Below is a small trained network, with its code and all its weights. Each question gives an input and a class and asks what happens when units are switched off, that is, made to give their printed mean instead of their output.

import numpy as np


def w(rows, s, z=0):
    codes = np.array(rows[::2]) - 128.0
    scale = np.full(codes.shape[1], s)
    scale[-1] = z or s
    return codes * scale


def f(y):
    return y / 2 * (1 + np.tanh(0.7978845608 * (y + 0.044715 * y**3)))


def log_softmax(a):
    a = a - a.max(-1, keepdims=True)
    return a - np.log(np.exp(a).sum(-1, keepdims=True))


def net(x, mask):
    res = np.array(x, float).reshape(1, 6) / 4 @ E
    y = f(res @ A[0][:, :-1].T + A[0][:, -1])
    res = res + np.where(mask, y, B[0][:, -1]) @ B[0][:, :-1]
    return log_softmax(res[-1] @ U[:, :-1].T + U[:, -1])


A, B = {}, {}
E = w([
[153,229,183,162,113],'x0',
[107,75,96,125,147],'x1',
[152,94,138,79,38],'x2',
[104,164,255,76,139],'x3',
[67,79,165,80,198],'x4',
[116,53,98,144,168],'x5',
],0.007)
A[0] = w([
[113,63,131,207,23,191],'neuron 1',
[88,75,160,70,255,251],'neuron 2',
[53,136,230,42,171,251],'neuron 3',
[118,162,71,162,196,5],'neuron 4',
[67,118,29,120,182,244],'neuron 5',
[134,127,161,143,107,14],'neuron 6',
[204,150,3,180,142,223],'neuron 7',
[205,200,148,43,126,98],'neuron 8',
[65,202,10,196,39,192],'neuron 9',
[124,249,49,88,136,69],'neuron 10',
[79,167,195,46,216,241],'neuron 11',
],0.0072,0.0028)
B[0] = w([
[132,110,88,107,142,174],'neuron 1',
[178,180,97,197,124,245],'neuron 2',
[180,160,30,156,30,255],'neuron 3',
[95,119,162,84,186,137],'neuron 4',
[192,125,109,229,255,213],'neuron 5',
[95,137,128,95,131,115],'neuron 6',
[166,46,89,202,192,231],'neuron 7',
[156,124,140,19,69,176],'neuron 8',
[164,61,142,154,173,212],'neuron 9',
[224,85,191,134,158,148],'neuron 10',
[188,198,45,118,50,236],'neuron 11',
],0.0082,0.0059)
U = w([
[165,47,60,184,242,251],'0',
[137,209,34,93,88,251],'1',
[73,147,72,68,146,9],'2',
[118,93,59,34,21,182],'3',
[2,77,181,56,160,5],'4',
[111,78,119,106,134,5],'5',
[164,83,167,72,157,7],'6',
],0.0078,0.0028)

Each question gives the input, the list of numbers given to net, and the class t.
The units are the neurons (one row each of A and B). Each row of codes is followed by its name. A weight is (code - 128) times the scale printed after its matrix; where a second scale follows, it is the last column's (A, B and U).
mask holds one flag per neuron, in row order. A switched-off neuron (its flag False) gives its mean, the last column of its row in B, instead of its output. The means were averaged over made-up inputs and are rounded, as every weight is.
A unit's drop is (log p(t) with every unit on - log p(t) with that unit switched off) / (log p(t) with every unit on - log p(t) with every unit switched off).
The circuit of an input: a set's keep is (log p(t) with only the set's units on - log p(t) with every unit switched off) / (log p(t) with every unit on - log p(t) with every unit switched off). Starting from all 11 units, units are removed one at a time, each time the one whose removal leaves the highest keep (on an exact tie, the one counted first), for as long as the keep stays at least 0.8.
circuit, biggest first: the units of the circuit, biggest drop first
most important unit: the unit with the biggest drop
k most important neurons: the k neurons with the biggest drops, biggest first
drop of u: that unit's drop, to one decimal
input [5,-7,4,-4,-8,-7], class 6: most important unit -> neuron 8
input [8,-5,2,4,-6,-4], class 3: circuit, biggest first -> neuron 8; neuron 5; neuron 2
input [0,-1,0,5,-5,-3], class 3: 2 most important neurons -> neuron 5; neuron 2
input [2,6,-8,5,6,7], class 1: circuit, biggest first -> neuron 11; neuron 3
input [-4,-1,-8,8,-8,1], class 3: circuit, biggest first -> neuron 5; neuron 7
input [2,-5,8,6,-7,-7], class 3: circuit, biggest first -> neuron 8; neuron 5
input [3,-3,0,1,-2,-1], class 6: 2 most important neurons -> neuron 3; neuron 11
input [-6,-4,0,8,-8,-3], class 3: circuit, biggest first -> neuron 5; neuron 2; neuron 8
input [3,-8,7,-3,-2,-5], class 6: 2 most important neurons -> neuron 3; neuron 11
input [8,5,-6,2,-7,-5], class 0: 2 most important neurons -> neuron 9; neuron 10
input [8,-5,4,-7,-4,1], class 0: 2 most important neurons -> neuron 7; neuron 9
input [1,2,-5,1,-8,-7], class 0: 2 most important neurons -> neuron 9; neuron 7
input [5,-7,5,-5,-3,-3], class 6: drop of neuron 10 -> 0.1
input [0,-7,-5,-1,-5,-5], class 6: most important unit -> neuron 5
input [-1,5,8,-8,2,-5], class 0: drop of neuron 3 -> 0.0
input [-6,-5,4,2,7,-2], class 1: drop of neuron 2 -> 0.2
input [6,7,4,8,-1,2], class 3: drop of neuron 5 -> 0.4
